Below is a small trained network, with its code and all its weights. Each question gives an input and a class and asks what happens when units are switched off, that is, made to give their printed mean instead of their output.

import numpy as np


def w(rows, s, z=0):
    codes = np.array(rows[::2]) - 128.0
    scale = np.full(codes.shape[1], s)
    scale[-1] = z or s
    return codes * scale


def f(y):
    return y / 2 * (1 + np.tanh(0.7978845608 * (y + 0.044715 * y**3)))


def log_softmax(a):
    a = a - a.max(-1, keepdims=True)
    return a - np.log(np.exp(a).sum(-1, keepdims=True))


def net(x, mask):
    res = np.array(x, float).reshape(1, 2) / 4 @ E
    y = f(res @ A[0][:, :-1].T + A[0][:, -1])
    res = res + np.where(mask, y, B[0][:, -1]) @ B[0][:, :-1]
    return log_softmax(res[-1] @ U[:, :-1].T + U[:, -1])


A, B = {}, {}
E = w([
[73,123,219],'x0',
[89,251,116],'x1',
],0.014)
A[0] = w([
[93,169,117,253],'neuron 1',
[228,158,29,109],'neuron 2',
[143,31,113,58],'neuron 3',
[43,176,82,115],'neuron 4',
[248,91,192,106],'neuron 5',
[187,129,30,93],'neuron 6',
[44,156,213,96],'neuron 7',
[168,175,32,112],'neuron 8',
[141,54,152,80],'neuron 9',
[103,220,170,112],'neuron 10',
[148,173,140,127],'neuron 11',
[126,18,133,159],'neuron 12',
[112,133,244,102],'neuron 13',
[117,232,85,79],'neuron 14',
],0.012,0.013)
B[0] = w([
[252,141,93,251],'neuron 1',
[122,70,185,224],'neuron 2',
[75,145,72,184],'neuron 3',
[79,146,42,178],'neuron 4',
[111,145,59,189],'neuron 5',
[78,86,182,198],'neuron 6',
[84,76,163,196],'neuron 7',
[88,55,159,201],'neuron 8',
[66,121,78,176],'neuron 9',
[107,110,82,193],'neuron 10',
[122,160,110,146],'neuron 11',
[157,149,52,250],'neuron 12',
[89,36,178,192],'neuron 13',
[56,128,61,194],'neuron 14',
],0.014,0.012)
U = w([
[120,149,66,70],'0',
[117,72,175,145],'1',
[254,149,122,250],'2',
[126,192,185,54],'3',
[134,168,168,48],'4',
[142,184,170,63],'5',
],0.022,0.013)

Each question gives the input, the list of numbers given to net, and the class t.
The units are the neurons (one row each of A and B). Each row of codes is followed by its name. A weight is (code - 128) times the scale printed after its matrix; where a second scale follows, it is the last column's (A, B and U).
mask holds one flag per neuron, in row order. A switched-off neuron (its flag False) gives its mean, the last column of its row in B, instead of its output. The means were averaged over made-up inputs and are rounded, as every weight is.
A unit's drop is (log p(t) with every unit on - log p(t) with that unit switched off) / (log p(t) with every unit on - log p(t) with every unit switched off).
unit that matters most: the unit with the biggest drop
k most important neurons: the k neurons with the biggest drops, biggest first
drop when u is switched off: that unit's drop, to one decimal
input [-8,-5], class 1: unit that matters most -> neuron 2
input [-4,3], class 1: 3 most important neurons -> [neuron 8; neuron 12; neuron 2]
input [-7,-5], class 1: 2 most important neurons -> [neuron 2; neuron 6]
input [-3,-3], class 2: 2 most important neurons -> [neuron 14; neuron 13]
input [5,-5], class 0: 2 most important neurons -> [neuron 12; neuron 2]
input [-3,-1], class 2: 2 most important neurons -> [neuron 13; neuron 7]
input [-3,1], class 2: 2 most important neurons -> [neuron 13; neuron 7]
input [-5,4], class 1: drop when neuron 12 is switched off -> 0.3
input [-3,3], class 2: drop when neuron 13 is switched off -> 0.2
input [-4,-1], class 1: drop when neuron 6 is switched off -> 0.2
